[-15 -31   4 -12  -7  -7  -3  24  -5 -17  -1   5 -15 -10 -35 -20   3  -5
   5 -15  16   5 -32   5  -4   0   6  -5   4  13   0  -7   2 -19  14   6
  15   9  14  -4  23 -23   1 -15 -19  39  -3  -4  -9  -3  23 -19   9  -7
   2 -10   2   9  14  -6   7  -6  28   1 -28  13 -10  23  -2 -10  14  12
  23   7  -1 -21  20 -11  -7  -5  20  -1   9  19  -8   7  -2  -9   0   4
 -16  -2  22  -3  -4 -14  -3   1  15 -12  -5 -11 -13   4  -3  -6  -4  12
   5   9   3   5   6   0 -12 -33  -3  -7   1   9  -5  16  -9  -2  45   2
  26  -8   9  -9  -8  -4 -14  18 -14   7 -13   3  -8  21  -2  -2  -4  -2
 -11  -7   7   7] -> (67):[95]
[ -7   2   4 -13  -1  -5  -4  -5   8   7   5  -2   3   2  -9  -7  -3  12
  15  -5 -14  12  -4  -4  26 -12   1   4 -14  -4 -12   7   9  -6  -7  -5
  16   1   5  -4 -15   3  -1  -7  -1  -2 -11  -1   5   2 -16   5  -1   7
   1   4   5  15   9   0 -13   9  -8   2   4  -1  19  -2   8  -1  -3   7
  18  15  13   7  10   3   4   4   5   6  -2 -20  -4   4 -10   0  -1 -11
   2   1  10   3   0  21  -1  22   3  16  -7   4  15   1 -17   8  -4  -6
  -4   8   9   2   6 -18 -10  -5   0  -5  -6  13  -1 -10   0   3  -2   1
  11   0  -6   1  -6  12  -9   7   4  -4  15   5   8   4  -2   3  -2  11
   8 -15  -3   0] -> (72):[86]
[ 10   3   6 -12 -18   2  11   2  10  -6 -18   2 -15   0 -12   5 -13  -3
  26  -4   2   2  12   1   6   1 -11  -1  -9  -9  -7 -10 -16   9   4  -1
  11   4  -5   4  -5  11  -5 -16   7   6   2   0  11  41  -5   4 -19  11
   7   5   8   4   3   2  -5   9  -6   5  -5   8  12  18  -8   3  -7   1
  -2   5 -10 -20   7   5   6  12  15 -25   9   8 -21  -3   3  10 -24 -16
   4   4  15   1   1   0   6 -11  -6   9   1   9  -5  -1 -17 -13  -7  -3
 -13   2   0  -5  12  -4 -12  12   8  -5  22   9  -2  12  -7  22  -9 -12
  11   6   3  13  11  17  -4 -22   9  11   2  -5   2   9   4  -3   6  -4
   0 -50 -11  11] -> (70):[79]
[  3  -4   7  -7 -18   4  -1   7  26  -4  -5   2 -14 -12 -12   3  -5  -4
   1  -6  18   0   9  32 -13   9   6  16   3 -10  -1 -12 -10  -5  19   0
   4   8  -3  10 -18   5   3   8   3  -3   5  -2   1  11  -7   1 -35  27
   4  -9   5  -1  -9   4  10  13  -3   4   2   0  -4   8 -17   5  12  -6
  -5 -21  -8  -6  -2   7  15  -1  30   1  12  -2  -7  -4  -8  15  -7   7
 -11   5  10 -14   5 -14  -8 -16 -20 -14  -3   3  -2   5  -2   0  -6   0
  -3   5  -2   8   7  -2  -4   6 -10  19  25  21  -7  -4  -6  23 -16 -24
  -3  -6   2   7   5  -6  12 -17   5  11   1  -7  -9  24  -5   0  -8  -8
  -5  16  -6  15] -> (70):[93]
[  6   9   3  -5  -6  -7  -6   0   9   3  -4  -3 -15  -3 -14  -6  -7  -9
   8  -8  10  15  12  -3   4 -14   2  16 -12  -8   4   5   6 -13   0  -6
  30 -21  -4  -3 -12   0   8   0 -23  -8   2 -12   7  10 -25   6 -20  24
  -3   5  12   6   1  -7  -6  16  -9  12  15  -3  -3  -2   9  -2   0  -5
  18  -2  16   7  11  -3  10   6  17  -7   4  -8  -2   5 -11   3   2  -2
   6  13  15  10  -7  14  -9   5   6   9 -17   6   5  -5 -26   5  -4 -16
 -21   3  -7  11   6  -1 -22 -18   9  10  23  13   4  -3   8  -2 -15  -1
   3   4   0  -4  -6  18  -4   0 -12   1  11  -5   7  14   4  -1  -4  12
   2   2  -9  -5] -> (72):[86]
[ -8 -14   2   0   7  -2  -4  -2  -6  16  11 -16   1  -6   4 -12   8   8
  10  -3 -27  15  -7   1   1 -20  10   5 -17  10   5   6  11 -16  -7   4
  13  -4  10  -9 -11  -4   5  -6  16  13 -17  -9 -16  -2  -7  10  12   0
  -3   4   4  -4  21  -6 -14   4  11 -12   5 -16   7  -6   4  -2  10  19
  12  12   0   4  10 -14  -9   4  -1  14 -15 -12  12   2 -25 -20   4  -7
  13 -14  -7   3  -7   2 -13  20  12   9  -9  12   3  12 -16   5   5   0
   9  11   8 -18  -5  -6 -12 -39  -2   4 -17   2   8  -6   8   2  -8   1
  10  -3  -5  -8   6   5  -9  10   1  -3   8   2  17  12   1  -6  -5  13
  -1   0   9   1] -> (72):[70]
[  7  14  -7  -4   4   2  10 -17  13  17   2 -11   1   0  12   8   5   1
   6   7 -24   8   3   2  21  -9   9  23 -11  -4   4   2  13  -5 -12  -1
   7   7  -4  -6 -26   8   3   6  10   5 -27  -2   1  11 -18  17  -2   8
   6   1   4 -14  11   7 -10   9 -25   5  10 -10  23 -20   2  -3  -4   6
   1  -3   6  11  -7   9  -7   4  -6  -7 -14 -13   1  -2 -21  -6  13   5
   6   9 -12  -7  -7  19   4  -3  -3  33   2  32  18   0  -5  -4   7  14
   3   0  -1 -21  13 -10   6 -10  -7  -4  -2  -2   9  -1  24  13 -11  -6
  -8   6 -15 -10   2   8   1  23   0   5   9   3   5   0   4  -7   5  -5
  -8   8  -5  -7] -> (72):[96]
[  1   7   7  -6  -8  -2   1   5  10  -1  -3   6  -7  -4  -9  -2  -4 -11
  11  -5  10  -3  10   1   4  -3   7   6 -11   2  -2  -6   3  -4   4  -2
  14   0   1  -4  -4  -3   1  -3   1   4  -1   0  12   6  -3  -6 -14  12
   3   0   8   5   1  -2   1   7  -5   3  -1  -1   5   7  -1   2 -11   7
  11  -1   7   6   1   2   4  -2  10  -9  11  -1 -11   3  -2   1  -1   3
  -8  10  15   4 -17   5   3  -4   0   7  -1   3   6  -3  -9  -1  -7   1
  -6   1  -6   0   6  -1 -12  -6  -4  -7   9  11  -2   2   3   4   5  -2
   1   3   3  -2   0   6   0   4  -9   7   4  -6  -5   6   0  -1   0  -6
   6  -6  -7  -9] -> (70):[79]
[-12  -7   0  -5   4   7  -3   1  10   1  -1  -1  -8  -5  -8   6  -4   2
  -4  -1   6   7  -3  18  -4  12   7   1   7  -4  -5   3   1  -5  -7  -2
  -5  10   5   4 -12   3  -2   2  -5   4   5   3  -2  -1   3  -1  -4   2
  -2  -9   1   0   1   1   2   1   1  -2   6  -4   8   4  -6   3  14  -7
   4  -3  -8  -3  -1   5   7  -2  19   3   0   3   6   1  -1   8  -3   6
  -4   0   6  -8  18  -6   2   4 -11   0  -1  -7   1   6   8   3   2   2
   3  10   3   2   6  -1  20   3  -9  12   5   4  -2  -7 -10  -3  -2 -10
  -1  -9  -2   5  -2  -8   4 -16   3   5   1  -3  -4   8  -3   2  -8  -6
 -10   3   1   6] -> (70):[78]
[  2 -15   3  -2   2   1  -4  10 -15   8  -6 -13  -6  -5   4 -12  11   0
   5  -5  -6   0   0  -8 -26 -11   4  -6  -3  12  16  -4  -8 -18  12   9
   7 -18   1  -5  17 -14   0 -17   5  17  -3  -5  -9  -6  -3   0   6 -13
  -4   2   7   1  14  -4   5  -8  24  -4  -8   4 -19   6   4  -2   5  28
   1  -6  -4   0   4 -17  -9   3   4  12   5   3   0  -5 -15 -12  -4  -4
   4 -10   2   3 -11 -16 -14   4   5  -5 -14   7  -8  14  -7  -5   4  -1
  12   2   2   0   8  -1  -8 -30   9   8  -4  -6  -1  11  -4  13   4  -6
   5  -3  12  -4  -2  -2  -6  19  -3   3  -4   0   2  22   4   3 -13   2
   2   5  21  -5] -> (67):[80]
[ -6   4   9 -15 -11  -4  12   5   8  -2   1  -1  -9   3 -20  -8  -9  -6
   7 -10   8   5   3  -8  14  -4  -4  -1  -7  -5  -7  -3   0  -6   3  -2
  16   0   2  -2   5  -2   0  -3  -5   1  28   0  12  10  -6  -2 -11  16
   5  -6   7   7   1   1  -5   8  -5  11  -3   1   9  -3   7  -3  -2 -10
  12   3  15   0  16   3  16   1  15  -5  12  -4 -12  21  -1   9   7  -5
  -4   5  22   4  -3   8   5   0   0   2  -1  -7   1 -10 -15  -4  -6  -7
 -14   6  -3  10   6   2 -10  -8  -5  -4  14  19   5  -4   0   4  -8 -10
  16   3  -3   5  -7   4  -2  -3  -4   3   4   3  -3   7  -3   4   0   5
   1 -10  -9   2] -> (76):[75]
[  0  10   1 -19 -17  -5   1  -4  15  -2  -8   3  -1   5  -9   3 -19   2
  12  -6   4  11  13   3  20   8 -11  -5  -7 -10 -15   1  -6   1  -8  -4
  -3   3   0   7 -18  17  -4  -4  -3  -3   3   6  24  10  -7   3 -10  -2
   8  -5   5  -2  -2  10  -7   8 -12   7  -5  18  27   8   1   6  -4 -17
  -2   6  -4  -4  11  12   8  10   7 -14   7  -3  -7   0  -1   8  -3  -7
   0   2  11  -7   5   6  19  -6  -6   7  -4  -9   1   8  -8  -1  -8   0
 -12   7   2   0   8  -3  -5  20  -2  -4   9   5   2  -6  -8   5 -11   1
   9   0  -9  17  -2  14  -3 -16  13  -1  10  -1  -4 -10  -1   6   0  -1
   1 -19  -9  13] -> (70):[79]
[ 11   5  14  -5 -13  -4   1   2   5 -10   1   1   3  16  -5   7 -20   0
  22  -4  -8  -5   8 -14  12 -11 -21  -8  -9  -2 -12 -11 -11  15   2   4
   4 -18   4  -1   8  -1   3  -5   1   1   1   4  12  11  -2  -9   2  12
   7   6   3   5  -2   6 -16  -2  -1   0  -5   5  -4  -2   5  -8 -13   0
   3   5  10 -17   3  -1   1   2   0   7  24  -3 -16   5   8   6 -10 -17
  14  -3  16  21   0   6  -1  -4   7  -5  -6 -17  -4   3 -18   4  -7 -17
 -10   2   4  16  -1   3 -20   8  -1 -14  -2 -12   2  -2 -10  15 -18   1
  19   6   1   4   2  13  -5   2  10   6   7  -2  -3  -4  -1  -1  -1  -2
  11 -17 -13  10] -> (76):[72]
[  0  22   3 -12 -18 -16  -4   6  11  -6  12   3   0  20 -17  -1 -16   7
  12 -11   7   7  17 -23  25  -9 -12 -13 -11  -9 -24  -2   5  -1  -2  -5
  12  -7   1  -2 -17  12  -6  -3 -10  -8  -2  16  26  23 -10  -3  -8  13
   3  -5  20  -1  -8  11 -14  10  -9  16  -6   8  21  -3  11   2  -6 -10
  10  17  13  -1  17   9   1   4   3   1  20 -12 -16   8  -3  12   6 -26
   1   6  24   6  -7  28   6   3   6   6  -3 -12  12  -4 -14   4  -9 -10
 -21   0  -3  16   3   1 -17  -1   5 -18   8  27   8 -13  -5  -2 -16   6
  26 -11 -13   3 -10  20  -8   4  12   4  13  12  -3  -4 -17   0   8  13
   5 -19 -17  -1] -> (76):[75]
[ -4  -6 -11  -1   4  -1   8   3  13   9  -8  -5  -3  -4  -1  -6   4  -4
  11   0 -12  16 -11   3  16  -7  14  22  -2  -2   6  -6   8 -10  -9  -1
  15  17   7   8 -10  -5   4  -1   5   8 -21  -5  -2  -2  -3   2   4   6
   3   4   9   4  11   2  -5   4 -11   6   5  -3  15  -6   0   1  -3  11
  13   7   1   3  -2   4  -2   0   6 -11  -9   3   1   5  -8  -4   0  12
   1  -4  -1 -16   2   2   4   1  -4  24  -2  20  14   7   3  -8   9  16
   5   5  -6 -15  13  -8   8  -7  -5  -5  -8  13   3   2  12   3   7  -7
  -4  -2 -13  -5   6  -5  -6  -5  -9   8  11  -2   3   8   6  -3   4  -6
 -13   1   7   7] -> (72):[96]
[  8  -1  -7   8   8  -8   1  -5  18  -4  -1  -6 -16  -9   0   7  -1  -5
   7   0   5  -4   1  11   3  -4   6  21 -11 -10   7  11   4  -3  -4  -2
  11  -2  -8   1 -13  -1  -7  13   7 -12   1 -12  -3   7  -4   6 -22  26
   5  -4   3   3   4  -4  -5  12 -12   7  15 -11  -2  -9   3  -4   4 -11
   5 -12   4   0   3   4  14   0  18  -2   2  -7   5   3  -6   9   0  10
   2  12  -5   3   5   4  -8  -6 -10   0  -3  13   1   0 -12  -3   1  -3
 -11   3   2   1   2  -7  -4  -2  -2  14  24   8  -2 -12   9  -1 -16 -11
  -7  20  -6   2   3  -2   6 -17  -6   6   8  -4   4  11   4  -2   6  -4
  -5   7  -2   3] -> (70):[78]
